Each row has a name. After each piece below comes the name of the row it's from, unless a question asks for something else. Each question is about the rows just above it. Places in a row count from 0.

Columns, left to right: R Y H N V S
Zopi: -1.82; +4.28; -3.56; +0.49; +4.72; +4.79
rukib: +2.00; +8.00; +6.77; -1.70; +0.39; -0.08
Kubo: +2.34; +3.38; +3.77; +0.83; -4.05; -7.34
Paka: -5.75; -1.12; -1.07; +2.22; -2.99; -4.18
pag: +0.18; -6.35; -2.90; +1.92; -1.92; -6.05
mas: +4.99; +3.32; +5.63; +1.11; -0.68; +0.49
Kud: +2.54; +1.12; -3.99; -3.99; +1.12; +1.12
mus: +3.32; +4.99; +5.63; -0.61; -0.68; +2.49
Which column holds +4.28; +8.00; +3.38; -1.12 top down? -> Y
Table of tags by key:
+0.39 -> q418
+8.00 -> q612
+0.38 -> q936
+3.38 -> q991
+7.99 -> q153
+2.00 -> q337
Join rukib by its entry at place 1: -> q612
+4.99; +3.32; +5.63 -> mas
Count of +1.12 in Kud: -> 3
The row with -1.82; +4.28; -3.56; +0.49; +4.72; +4.79 is -> Zopi
+4.28; -3.56; +0.49 -> Zopi

Columns, left to right: W F K Z T C E D X P
Rugo: +3.60; +4.19; +2.94; +4.19; -2.30; -2.82; +3.60; +3.60; +4.19; +3.60
rofu: +3.60; -0.62; +2.94; +4.19; -2.30; -2.82; -1.82; -0.43; -2.51; +0.14
sepuf: +7.17; -1.34; +4.20; +2.40; +2.04; -6.48; -3.70; +1.62; +2.94; +2.21
+3.60; +4.19; +2.94; +4.19; -2.30; -2.82; +3.60; +3.60; +4.19 -> Rugo
-2.30; -2.30 is in which column, read top down? -> T
Times +4.20 occurs in Rugo: -> 0
-1.34; +4.20; +2.40 is in which row? -> sepuf

Columns, left to right: A Q B L M U
Nef: +0.18; +0.47; +0.18; -4.53; +4.39; +2.87
taz: +0.18; +0.47; +0.36; -4.53; +4.39; +0.73
tul: +0.36; -4.53; +4.39; +2.88; -2.14; +6.90
Kiroz: -2.04; +0.19; +1.11; +1.89; -2.14; +2.34
The row with +0.18; -4.53; +4.39; +2.87 is -> Nef
+0.73; +6.90 is in which column, read top down? -> U
Which column holds this, read top down? +6.90; +2.34 -> U
Times +0.17 occurs in Nef: -> 0
Which column holds +4.39; -2.14 top down? -> M

Columns, left to right: melan Rotif ton sul losor kufor suk
keku: +4.01; -2.39; +3.79; +3.98; -0.80; -2.39; -2.39
Rom: +4.04; +3.13; +3.17; +3.47; +0.78; +7.57; -4.67
tete: +3.85; +5.12; +3.42; +3.88; +0.28; +1.95; +0.03
misad: +3.63; +3.55; +4.02; +4.10; +7.31; -1.29; +4.79
kif: +4.76; +4.17; +4.30; +3.64; +5.06; -0.26; +2.27
dokek: +4.10; +4.37; +4.38; +4.04; -0.40; +3.99; -4.24
Das: +3.56; +2.76; +4.02; +4.03; +0.67; -2.20; -1.00
nek: -2.38; +3.40; +3.27; +3.11; +2.64; -6.71; +0.79
Nelo: +4.07; +3.85; +4.56; +3.41; -2.43; -0.81; +4.11
Which row holds -2.38; +3.40; +3.27; +3.11; +2.64? -> nek
Count of -2.39 in keku: -> 3
tags:
+4.30 -> q448
+3.41 -> q627
+3.11 -> q358
+4.11 -> q611
+4.10 -> q319
+3.65 -> q136
+3.64 -> q149
The tag of kif, keyed by place 3: -> q149

Columns, left to right: Tiv pife Sisa kasan vizi leg tuvo niv labo
peti: -0.17; -1.16; +0.45; -1.14; -0.82; -0.94; +2.52; -2.88; -3.93
lar: -1.85; -1.94; -0.19; -7.00; +0.66; -0.95; -1.97; +7.69; -5.26
dup: +0.45; -1.16; +0.45; -1.14; -0.82; -0.94; -1.05; +1.80; -2.03
How many times does dup hold -0.94? -> 1
Which column holds -1.85; +0.45 top down? -> Tiv
+0.66; -0.82 is in which column, read top down? -> vizi
+0.45; -1.16; +0.45; -1.14; -0.82; -0.94; -1.05; +1.80; -2.03 -> dup

Columns, left to right: Pesu kepaz genez sena
Gab: -1.74; +0.03; -1.95; +4.38
gudes: -0.32; -0.06; +4.38; -1.95
vule: -1.25; +0.03; -1.74; +4.38
rorif: -1.25; +0.03; -1.95; +4.38
vinoz: -2.28; +0.70; +1.26; +3.35
The row with +1.26; +3.35 is -> vinoz
-1.25; +0.03; -1.95; +4.38 -> rorif

Columns, left to right: gozo sapu zuka mun zete folu tefi
Rit: +2.20; +2.19; +1.95; -1.57; +1.63; +0.36; -3.11
Fola: +0.92; -0.35; +6.82; +1.51; -0.48; -1.92; +3.90
zir: -4.72; +0.89; +1.51; +6.82; -0.52; -0.71; -4.36
Times +2.20 occurs in Rit: -> 1
+1.95; -1.57; +1.63; +0.36 -> Rit
+6.82; +1.51 -> Fola
Which column holds this, read top down? +2.20; +0.92 -> gozo
key -> tag
-3.11 -> q486
-3.12 -> q333
-4.36 -> q479
+6.82 -> q285
-4.72 -> q764
-4.35 -> q489
Join zir by its entry at place 6: -> q479

Columns, left to right: dol nelam Davez zufid
kadi: +1.80; +0.04; +5.89; -1.21
dizik: -2.30; -3.69; -1.40; +3.88
Mivo: -0.46; -6.21; -0.29; +2.21
Table of tags by key:
-0.47 -> q928
-0.46 -> q335
-2.30 -> q419
-2.29 -> q54
-1.40 -> q458
-1.41 -> q848
The tag of dizik, keyed by place 0: -> q419
-3.69; -1.40 -> dizik
+1.80; +0.04; +5.89 -> kadi
+5.89; -1.40 is in which column, read top down? -> Davez
Which column holds this, read top down? -1.40; -0.29 -> Davez
Where do +0.04; +5.89 appear? -> kadi

Columns, left to right: Gudi geleb birek Zuruv ruge govab
saped: -0.87; -4.33; +5.40; -2.41; -2.76; +3.09
kosan: -4.99; -2.02; +4.92; +1.62; -2.03; -6.10
zades: +5.41; +2.93; -3.01; -3.03; -6.38; -1.76
pifik: +3.92; +2.93; -3.01; -3.03; -6.38; -1.76
gafor: -3.03; -3.03; -6.38; -1.76; +3.36; -2.08
gik: +0.51; +1.62; -3.76; +3.01; +0.73; +6.63
+3.92; +2.93; -3.01; -3.03; -6.38; -1.76 -> pifik
-2.03; -6.38; -6.38; +3.36; +0.73 is in which column, read top down? -> ruge

Columns, left to right: mer Zamat vuzo Tob nede mal
gazad: -0.13; +4.51; -0.13; +3.50; +4.51; +4.51
gike: +6.32; +1.53; -0.06; -4.70; -4.42; -2.82
nuso: +5.76; +3.50; +3.57; -0.13; -1.77; +4.51
bis: +4.66; +0.29; -0.59; +4.50; -4.01; -0.94
Which column holds +4.51; -0.94 top down? -> mal
Count of +4.51 in gazad: -> 3
key -> tag
-0.07 -> q39
-0.06 -> q450
-0.60 -> q805
-0.59 -> q48
Look up the entry of bis at place 2 in the table: -> q48
Where do -0.13; +3.50 appear? -> gazad
+4.51; -0.13; +3.50; +4.51; +4.51 -> gazad
Which column holds this, read top down? -0.13; +6.32; +5.76 -> mer
-0.13; +4.51; -0.13; +3.50; +4.51; +4.51 -> gazad

